What each symbol does to the elements:
sb: u>qb, v>sq, h>zn, q>rq, z>nl, w>nt
hr: u>ht, v>cd, h>sj, q>fl, z>hq, w>jg
zc: u>tl, v>fj, h>dz, q>nf, z>qb, w>nl
qc: u>tt, v>hb, h>lt, q>ff, z>cn, w>zd
nf: u>sq, v>mp, h>pm, q>qm, z>gn, w>mc
mg: u>qc, v>fr, h>hq, q>cd, z>qp, w>lt
gn: u>dn, v>gf, h>nq, q>gm, z>lc, w>mp
dz: u>nl, v>gn, h>gd, q>pm, z>nt, w>nf
sg: u>dd, v>lj, h>hm, q>gh, z>rt, w>jr
hb: u>pp, v>mq, h>mn, q>dh, z>rf, w>hp
mn: u>hp, v>dc, h>ct, q>mg, z>jj, w>dh
qd: u>ml, v>zg, h>lc, q>gf, z>fl, w>tq
fp: u>bg, v>fl, h>sq, q>lc, z>sj, w>qd
cj: u>qm, v>bm, h>cn, q>hb, z>qs, w>zr
fj: u>sj, v>tq, h>gn, q>mp, z>qd, w>dn
dn: u>fl, v>hm, h>mp, q>zc, z>tq, w>qr
dh: u>lh, v>cn, h>mg, q>lt, z>dc, w>qc
jr: u>tp, v>hq, h>gh, q>sj, z>lj, w>hr
dd: u>tz, v>mg, h>jr, q>hr, z>ct, w>tp
fr: u>hb, v>jj, h>hh, q>ct, z>dj, w>mn
tq: u>sg, v>nz, h>gf, q>qb, z>zg, w>hm
tp: u>mf, v>lt, h>hr, q>jg, z>mg, w>ht
qr: u>zg, v>gh, h>zc, q>nl, z>hm, w>tl
mc: u>lc, v>zc, h>qm, q>zf, z>mp, w>rd
sj: u>jg, v>sg, h>dn, q>qr, z>ml, w>fl
lt: u>zd, v>mn, h>cd, q>dd, z>fr, w>ff
ff: u>dj, v>dh, h>dd, q>tp, z>mn, w>tz
tl: u>nz, v>sj, h>nl, q>sq, z>gh, w>fp
qn: u>nq, v>zf, h>tt, q>jf, z>qm, w>qs
qp: u>cn, v>dj, h>jz, q>hh, z>zd, w>fr
ml: u>cd, v>rt, h>tq, q>hm, z>ds, w>sg
qm: u>rd, v>dz, h>zr, q>pp, z>gm, w>zf
bm: u>dz, v>rq, h>rf, q>mq, z>zn, w>gd
rq: u>gn, v>rd, h>qn, q>qs, z>mc, w>nq
ht: u>qp, v>ff, h>jg, q>ds, z>lt, w>jz
cd: u>ff, v>ct, h>sg, q>jr, z>hh, w>dd
gd: u>nf, v>nq, h>mq, q>cj, z>rq, w>pm
nt: u>fj, v>lc, h>rq, q>nq, z>sq, w>gn
gf: u>hm, v>fp, h>sb, q>nt, z>tl, w>qb
lh: u>qn, v>zr, h>qc, q>zd, z>cj, w>tt
zr: u>zf, v>gd, h>hb, q>hp, z>bm, w>pp
jf: u>bm, v>fq, h>dj, q>jj, z>pp, w>rf
jg: u>jz, v>dd, h>fl, q>zg, z>cd, w>ds
nz: u>lj, v>jg, h>fp, q>qd, z>hr, w>bg
dc: u>cj, v>jf, h>qp, q>fr, z>tt, w>cn
lc: u>tq, v>tl, h>rd, q>sb, z>qr, w>gf
ds: u>hh, v>tp, h>zg, q>nz, z>dd, w>rt
hq: u>lt, v>hh, h>ml, q>sg, z>jz, w>cd
pp: u>zn, v>pm, h>hp, q>lh, z>gd, w>fq
tt: u>qs, v>pp, h>zd, q>dj, z>zr, w>jf
nq: u>mp, v>sb, h>qs, q>bm, z>rd, w>gm
jz: u>fr, v>tz, h>ds, q>rt, z>ff, w>hh
mq: u>pm, v>qs, h>dc, q>cn, z>qn, w>cj
qb: u>gh, v>qd, h>nt, q>gn, z>fp, w>fj
rd: u>gf, v>nl, h>zf, q>zn, z>zc, w>sb
fq: u>rq, v>qm, h>lh, q>tt, z>pm, w>qn
zd: u>jf, v>hp, h>ff, q>tz, z>hb, w>dj
cn: u>zr, v>rf, h>fr, q>mn, z>jf, w>hb
lj: u>mg, v>jz, h>bg, q>ml, z>ht, w>hq
pm: u>mc, v>gm, h>cj, q>zr, z>nq, w>qm
gh: u>hr, v>ml, h>fj, q>dn, z>bg, w>sj
hh: u>mn, v>mf, h>rt, q>lj, z>tz, w>ct
sq: u>qd, v>qr, h>mc, q>rd, z>dn, w>lc
zf: u>sb, v>nf, h>pp, q>fq, z>dz, w>zn
zg: u>rt, v>hr, h>tl, q>fp, z>jr, w>nz
fl: u>ds, v>jr, h>qr, q>tl, z>sg, w>zg
dj: u>rf, v>lh, h>tz, q>mf, z>hp, w>jj
tz: u>jj, v>qc, h>tp, q>ht, z>dh, w>mf
jj: u>mq, v>tt, h>mf, q>qp, z>lh, w>dc
zn: u>nt, v>mc, h>fq, q>qn, z>nf, w>rq
bg: u>hq, v>ds, h>qd, q>tq, z>jg, w>ml
mf: u>dc, v>zd, h>ht, q>jz, z>qc, w>qp
rf: u>gd, v>qn, h>jj, q>dc, z>fq, w>mq
qs: u>gm, v>zn, h>jf, q>rf, z>zf, w>bm
hm: u>jr, v>bg, h>qb, q>fj, z>nz, w>gh
hp: u>fq, v>cj, h>dh, q>qc, z>mq, w>lh
gm: u>zc, v>nt, h>bm, q>gd, z>sb, w>dz
ct: u>dh, v>qp, h>lj, q>hq, z>mf, w>mg
rt: u>ct, v>ht, h>nz, q>bg, z>tp, w>lj
mp: u>qr, v>qb, h>gm, q>dz, z>gf, w>zc
nl: u>fp, v>dn, h>nf, q>mc, z>fj, w>sq

The rows follow the links: the fewer symbols apart two elements are, the more alike their rows tend to be.

Each row is also shifted at random along 2 hidden directions that mean nothing.

Some elements, each with a row of numbers:
rt	[ 278  -12  -72    7   51   -5   95  -71   95   50 -127   21 -108   17  110 -105   17  -30   -4   36 -132   61  -41   71   84  -87   -1   78   20  -98   -1   -6   18   33  -27   56  100  -33   70 -171   41]
qs	[ -64  -35   55   37   26   37 -121  -16  -38   15  102  -76  118  -76    1   21   19   -9    4  -28   10  -84  -16  -55  -72  -28  -42 -154   37   84  -83   68  -82   -3   93 -114 -143   77 -110   78 -141]
tz	[ -76  -59  -27  -14   71   29  -21  -13   52   88 -102  -14  -77  -66   94  -15   80  -27  -26  -31 -137  -29  -48   81   77 -116  -38   10   20  -99  -43   15  -59   41   15  -66   40   58   13  -84  -83]
sj	[-128    4  -27  -35   12  -20   83   40   56 -124  -29   63  -41  148   20   31  -13   38   15   65  -30  115   30   35    8  -14   83   88   17  -32   98  -49   14    4  -72  132  106 -146   84  -71  199]
fj	[ 217   46   19   12  -50   -4   21   -5  -69  -98   37  -22   39   91  -78   -6  -70   41   21   68  103   41    4  -30  -21  107   47  -32  -30   56   79  -16   48  -27   23   58   26  -64  -11   36  114]
ml	[-224   80  -32   26  -59   14   90  -52  -58  -89  -74  -28  -42  119  -70  -64  -56   19  -11   97   95   99  -10   43   43   89   76   -9  -76  -63  109  -17   57   -2   13  101  133 -124   24   25  171]
hp	[-228  -40  -32   28   56   -7  -11  -43   47   88  -16   -9  -22  -86   96  -42   34  -40    9  -43 -117  -61  -59   15   29 -106  -92   -3   38  -15  -95   14  -25  -14   14  -56  -63   92   27  -74 -125]
rq	[ 127   -6   71  -64   -3  -59  -74  107    3  -14  139   63  107  -55  -32  105  -24   -3   35  -70   29  -49   49  -99  -96    5  -27   58   62  119  -28  -30  -22  -34  -64  -36 -144   51    8   69  -78]
dd	[-113   27  -49  -41  -40   46   26   72  -11   36 -139   64  -62   35  -35   70   21    9  -58  -14   64   37   62  119   80   57   55   86  -93 -111   37  -38   21   57  -89   19  132  -52   34   35   43]
hm	[-304  -60   -7  -26   73    6   37   66   39 -152  -18   17   41  144   44   57   75   78  -30   91 -104   92    1    5    6 -104  126   10   55  -11  110  -42  -81   25   12  119  110 -145  -12   -4  218]
jr	[  15   54  -67   54  -17   38  102 -126    2  -22 -105  -51  -99  101   -1 -156  -37   17  -22  106   -2  102  -83   59   80   34   58  -24  -22  -53   72   50   64   19    9   97  108 -101   21  -72  144]
dc	[ 132  -51    5   11   18   80 -165   37  -78  115   -2  -74   74 -155  -34   96   62    4  -59  -74   41 -136    6   55  -13    9  -32 -186  -64    4 -103   45  -99   58  137 -145  -53  135 -166  134 -212]
fl	[  -4   -7   -9  -29  -26  -26   52   47   -9  -92  -39   26   -9  145  -19   52  -28   39  -24   48    6   84   60   11   20   21  100   77  -25  -26   94  -58   16    6  -69  116  103 -130   42   17  176]
ct	[-323   32  -74   55  -29   60   14  -95  -18   40 -140  -48  -78   18  -34  -76   -8  -11  -59   35   54    9  -41   77   74   56   19  -78  -74 -149    6   29   32   61   51    5  125  -19  -34  -10   19]
qp	[ -40 -114  -30  -55   80   61 -120  152    1   78  -65   45   45  -73   48  185  140   29 -110  -97  -73  -97   77   81   12  -99   17  -42  -45  -90  -48  -30 -145   92   26  -91   16   73  -87   97 -106]
zd	[-169   84  -38   18  -66    4   17  -84  -29   98  -64    1  -81  -94  -63 -100  -88  -75   27  -45  102  -42  -17   34   54  130  -97   69  -78  -48  -61   13  128  -33  -53  -60    0   87   87  -46 -124]
rd	[ -94   52   45   74  -27  -63   64 -146    8 -104  124  -79    2   61    3 -162  -96    1  115  108   11   63  -89 -120  -72   22    1  -18   86  114   18   52   89  -91   27   67  -76  -51   29 -100   71]
dh	[-127  -12  -29  -57  -23   37  -83   98  -40  101  -47   47   14 -106  -71  129   27  -13  -64 -111   83  -66   82   59   20   60  -40   -3  -89  -43  -36   -2  -26   57    8  -91    6   82  -45  114 -113]
gm	[ 165  122   13   10  -90 -123   83  -89    2  -19  101   15  -30  -32  -77 -127 -161  -73  115   -8   97    6    7 -114  -38  121 -105  151   56  105  -47   -8  174 -113 -122   24 -111   45  138  -84  -41]
jf	[-156   -4   21  -26   19  -29  -40   55   46   68   13   53   18 -111   45   43    6  -52   -9 -106  -48  -69   42  -22  -13  -50  -70   67   28   10  -92  -13  -18  -11  -47  -73  -97   89   35  -15 -136]
ht	[ 103  123  -82   32  -60   10   91  -76   -9   60 -151   27 -153    6  -68 -128 -107  -69   -6    8  103   25  -20   89   97  147  -57  108  -74 -121   -8    7  187    0  -93   22   87   29  138  -78  -23]
mc	[-100    3   65    8  -31    7  -57  -12  -98 -107  136  -54  114   45  -68   65  -30   54   30   60   88   17   34 -114  -86   60   56 -133    6  151   47   35  -32  -20   71    6  -77  -33 -137  139   50]
zn	[ 314  -34   64  -50   14  -69  -74  103   45   24  153   61   82  -66   29  119   -4  -17   49 -112  -37  -59   60  -89  -85  -38  -55   56   59  118  -73  -33  -49  -40  -47  -66 -158   93   20   34 -120]
qd	[ 448  -29    4   16   46  -14   53  -71   43  -68    9  -32  -34   77   67  -66    9   19   36   61  -93   45  -67  -18    3  -68   11   15   57    0   35   11  -29   -6   14   70   36  -60   28  -85   86]
gd	[ 109  -60   51   24   79  -12  -41  -12   40   25   99  -17   52  -90   76   -1   43  -34   33  -31 -122  -65  -57  -71  -55  -89  -66  -78   79   79  -99   27  -70  -35   71  -84 -141   85  -45  -25 -132]
zr	[ -54   -3   51  -22  -31   25 -138   77  -87   60   60   -2   91 -101  -95  119    6    8  -14  -84  130 -115   79  -26  -37   98  -40  -69  -55   55  -54    8  -35   22   27 -107 -110   82  -87  174 -149]
lc	[-126   26   36  -31  -21  -69   64   49   13 -135   77   59   25  127  -28   11  -54   24   52   57   60   91   43  -50  -42   59   74   80   26   67   88  -43   49  -49  -86  101   18 -123   61    6  186]
lh	[-228  -60    0    2   50  -11  -27   12   54   92    3   23   -7  -92   62    2   58  -31   -1  -69 -108  -75  -13   -1   -9  -91  -55   15   29   19  -76  -13  -68   -2   10  -70  -63   73   -9  -52 -126]

In each set, the symbols that take the first to the second take the third to the fourth, perhaps in another order. Give the fourth.
Answer with the element's name.
A [  -3  -71   34   19   61  -19  -51  -23   41   32   90  -15   71  -77   54  -17   43  -29   41  -32  -94  -59  -50  -92  -59 -110  -57  -60   94   99  -77   22  -53  -33   56  -75 -114   71  -31  -20  -97]
B [-284  -12   63  -48    5  -64  -21  107   -2  -48  134   61   80   11  -42   77  -37   14   49  -33   39   -1   79 -111  -85   29   -6   74   52  145   11  -46  -12  -54  -50  -24  -87  -19    5   41    0]
C [ -93   73   33   11  -72  -65  -20   -5  -69  -67  135   -7   49    2  -96    9  -84    3   73   19  150   14   35  -98  -69  128   -8  -11    4  114    6   10   64  -47   -5    6  -83  -18    9   67   23]
D nt

A [ 417   36  -79  -21  -50    6   37   53  -14   83 -128   69  -83  -22  -33   23  -17  -38  -32  -43   62  -16   56   97   69   67  -36  119  -76 -119  -23  -35   56   61  -83  -17   81   16   67  -12  -34]
B [-103  -76  -40   24   49  116 -108   23  -76   75 -116  -80   24  -28  -11   91  135   32  -99    1   13  -46   13  112   70  -43   46 -196  -97 -117  -27   64 -141   96  160  -69   83    3 -173  118  -45]
C [ 298   -3   54  -38  -20  -68   38   52   50  -84   89   61   16   45   -9   -6  -24   22   60    1    9   36   34  -86  -51    7   31  125   59   72   46  -42   32  -52  -75   53  -37  -43   83  -38   89]
D qr

A [ -11  120  -71   42  -91    5   86  -93  -15   87 -135   -3 -143    7  -73 -151  -71  -58  -13   39   97   20  -21   83   99  143  -35   50  -98 -116  -14   -9  150    4  -52   32   80   14  109  -53  -10]
B [ 168  -57  -44   26   44   62   -9  -26    4  -18  -92  -46   -1   60   50   13   84   41  -62   63  -95   55  -36   64   24  -82   56 -102  -18  -86   61    2  -67   62   77   49  115  -61  -77  -14  100]
C [-130    1   -8    0  -31   78 -123   46  -96   81  -17  -39   76  -97  -72  116    8    7  -59  -60  121  -73   68   61   10   69   -3 -162  -98  -24  -69    4  -46   65   66 -100  -15   55 -127  192 -139]
D ff

A [-228   -2   -2   43   11   52  -55  -39  -43   93  -27  -63   17 -102  -26   20    9  -27  -31  -36   14  -63  -30   35   16    2  -37 -103  -40  -42  -59   44  -37   26   78  -84  -54   90  -87   58 -151]
B [  26   75  -73    6  -88   24   71  -46  -30   56 -131   -7 -132    6  -83  -57  -60  -11  -40   -5  127   13   29   78   76  112  -13   68 -109 -126   -5   -9  124   31  -58   27   89    9   67   -8    5]
C [ 427  -27  -62  -32   42   -7   32   59   54   66 -123   72  -78  -10   41   10   64   -4  -41  -33  -84    3   12   86   69  -34   11  113  -28 -106   -5  -29    0   46  -78   17   75   -5   89  -63    2]
D qd

A [ 183   49   64  -12  -62  -66    4   16  -46  -12  128   24   57  -34  -87    4 -117  -19   44  -36  118  -29   40 -100  -59  104  -39   30   27  117    0  -20   78  -86  -52    0 -108   36   22   29  -46]
B [  70    1   37  -44  -21  -28   10   99  -13 -146   62   42   50   85  -52   75  -37   47   12   28   55   59   79  -47  -52   65   67   44    7   69   80  -60   -1  -11  -29   60   -9  -92   -1   69  138]
C [ 472   33   13   64   32  -15  103 -114   53  -63   -2  -47  -45   57   50 -147  -30   18   39   91  -92   63  -75  -38    7  -39   12  -10   64   10   22   31   23  -22   15   88   15  -61   38 -128   92]
D jr

A [  59   16  -32  -21  -50   48  -64   39  -77  109  -35  -16   22 -113 -106   80    0  -25  -56  -84  107  -90   66   50   24  105  -47  -47 -100  -40  -62   17   21   45   27  -89  -18   99  -54  125 -157]
B [-351  -35  -53  -47   25   37  -52   83   25   89  -66   44  -32  -64   15  111   67    0  -79  -84  -27  -32   58   84   23  -50   -5   54  -59 -102  -22  -35  -46   64  -42  -60   49   40    0   27  -73]
C [ 180   13  -12   35   26   -1  -31  -84   66  142  -11  -43  -64 -138   89 -114   -1  -72   14  -76 -101  -82  -72   -7   37  -59 -131    4   49  -32 -119   57   15  -18   12  -67 -101  143   55 -123 -219]
D dj

A [ 203  -25   48  -40   17  -52   57   43   49  -90   97   63   20   60   42   33    0   24   42    9  -64   54    0  -65  -51  -52   34   93   95   86   47  -36    6  -39  -58   39  -30  -73   65  -54  104]
B [ 264  118   -7   15  -67 -106  154  -85   24  -84   47   37  -92   73  -45 -171 -164  -16   98   42   76   81  -13  -75   -1  129  -38  193   38   41   17  -48  189 -108 -131  103  -11  -63  185 -140  126]
C [-182  -38   42  -18   60  -57   50   -8   65 -110   99   19   21  106  102  -52    5   30   62   70 -136   89  -53  -83  -49 -105   42   66  128   85   44  -11  -39  -64  -14   88  -35  -85   45 -117  124]
D sq

A [  63   22  -18  -19  -48   22  -65   51  -73  126  -42   25   22 -114  -88   77  -10  -12  -57 -106  124  -98   72   54   31   78  -42  -27  -99  -43  -65   17  -12   62  -32  -89  -26   96  -48   96 -167]
B [  44   78  -39   53  -70    4   14  -99  -42  110  -53  -21  -69 -126  -69 -126  -92  -86   15  -49   99  -81  -29   41   40   84  -99   36  -40  -47  -85   53   97   -9  -26  -63  -54  102   32  -16 -168]
C [-178  -17   37  -13   59  -75   13    6   75  -15  107   60   35  -32   53  -16   13  -33   58  -38  -88  -11    3  -89  -51  -68  -66  111  129  101  -51  -35   14  -54  -60  -19 -103   54  103  -89  -39]
D rq

A [ 283   38  -65   56    2   23   63 -136  -17   -4  -85  -45  -63   71    6 -125  -12   15  -20  115   18   77  -71   54   78   23   15  -41  -25  -52   46   30   43   12   26   56  116  -65    3  -49   99]
B [  21   -7  -74   41   44    8  137 -103   96    0 -120   10 -115   78   87 -134   17  -24   -4   75 -131   76  -78   67   53 -110    6   53   30 -103   32   21   14   -7  -26   88  144  -55   73 -146  113]
C [-443  -17    0  -24   53  -27    9   27   58   45    3   31    4  -53   72   -5   20  -42   11  -62  -97  -40   -4  -26  -12  -84  -65   77   67   15  -59    0  -18  -24  -59  -34  -42   72   43  -85  -84]
D mq

A [-131  -50    5   10   63    1  -46   -8   68  100   -9  -25   -5  -92   79  -15   57  -33    6  -63 -129  -70  -39   -9   -4  -88  -72  -29   63   -4  -82   26  -62   10   23  -93  -64  108  -15  -44 -143]
B [ -18 -103   68  -18   71   -1  -85   26   29   17  128   -7   83  -82   80  106   71   11    0  -75 -124  -58  -20  -72  -57 -142  -14  -56   71  112  -53   14 -119  -11   32  -75 -138   57  -85   22 -105]
C [ 274  -27  -45   22   21   47    4  -42    2  -46  -92  -69  -38   69   12  -26   55   45  -53   60  -46   37  -34   65   68  -47   54  -96  -20  -59   38   20  -59   54   71   17  117  -49  -76   27   99]
D lt

A [ -15  -38   42  -38   39  -67   74   37   82 -118   77   59   28   92   60  -19   15    7   54   24 -108   92  -25  -80  -42  -78   33   93  123   62   52  -34  -22  -63  -31   70  -17  -66   52  -92  115]
B [-328  -52   56   41   61  -15   26  -53   25 -121  118  -39   67   82   54  -14   35   48   45   90 -105   74  -62  -95  -45  -95   58  -73  112  108   54    5  -78  -62   58   69   -7 -101  -40  -20  150]
C [-157   56  -64   53  -47   63   17  -54  -59   47 -137  -55  -68   16  -72  -36  -36    5  -57   45  104   17  -19  109   64   99   23  -53 -129 -103    0   14   49   57   24    9  103   -3  -34   75    2]
D tp

A [-385   15   36   48   -6  -30    8  -97  -10    9   74  -77   19  -74   21  -73  -22  -33   48  -13   -8  -47  -48  -71  -29  -17  -63  -50   62   64  -49   30    2  -62   56  -30 -112   45  -25  -41  -80]
B [-167   43   36  -26  -39 -103   50   23   67  -39  102   95   -8  -29    7  -36 -118  -42  106  -51   41   -3    8 -123  -77   44  -78  169   97   97  -33  -53  105  -87 -114   20 -115   28  133  -94  -19]
C [ 289   22  -21   12   22  -45  107  -28  101  -55  -28   49  -87   92   68  -91   -7    5   46   33  -94   62  -31    7   21  -44    2  135   47  -22   50  -38   51  -19  -76   82   72  -68  135 -139  118]
D sg

A [-180  -46   20  -84  -16   27 -130  141  -76   60   72   54  131 -101  -54  219   40   12  -58 -123   74  -95  115  -20  -67   28  -23  -44  -58   59  -55   -9  -84   51    1 -118  -86   86 -101  184 -150]
B [-110   -5  -37  -43  -27   16  -39   68   -3  100  -76   54  -54  -98  -16   71  -18  -37  -40  -86   24  -56   54   71   36   26  -62   66  -69  -71  -56  -24    0   33  -61  -71    3   92   44    1 -150]
C [-189   13   31   21   -5    8  -66  -55  -53   33   91  -70   58  -75  -35  -30  -19  -43   19  -23   61  -66  -31  -50  -35   31  -52  -96   16   59  -38   59   14  -27   73  -72 -117   84  -61   36  -93]
D jj

A [ 180  -96   63  -21   72  -26  -34   51   25  -87  111    9   83   37   80   80   66   58   11   23 -115   23   25  -81  -50 -118   53  -44   91  104   20  -45 -117  -24   38   14  -43  -45  -61    4   57]
B [ 236   -1  -55   45  -11   49   39  -83  -25  -12  -79  -56  -32   66  -22  -52   35   11  -43   87   23   50  -51   65   59   15   60  -60  -57  -86   41   24   16   42   62   49  120  -79  -33   -1   96]
C [ -29    1   -9    1  -23   67  -76  -16  -71  121  -21  -32   32  -99  -61   41   26  -18  -36  -36   68  -75   19   34    8   52  -47 -117  -58  -35  -65   36  -22   23   83 -104  -64   92  -91   88 -180]
D nq

A [ 195  -21  -10   40   42   28  -40  -57   26  136   -8  -26  -13 -146   63  -54   21  -74   -2  -77 -104 -110  -59   -8    5  -75 -111  -34   25    8 -111   44  -24  -11   36 -114  -95  149  -16  -67 -207]
B [-414   49  -38  -37  -60  -21    1   22   -2   73  -79   54  -54  -43  -40  -13  -45  -19  -27  -57   80  -44   57   54   47   87  -31   99  -65  -55  -50  -15   64   33  -73  -26   15   40   64    8  -81]
C [ 108  -40  -46   54   34   86  -47  -30    6  105 -111  -57  -37  -71   41   -6   99  -14  -81  -19  -76  -41  -52  115   65  -75  -15 -124  -33 -106  -47   36  -62   64   97  -72   44   64  -67   10  -99]
D dd

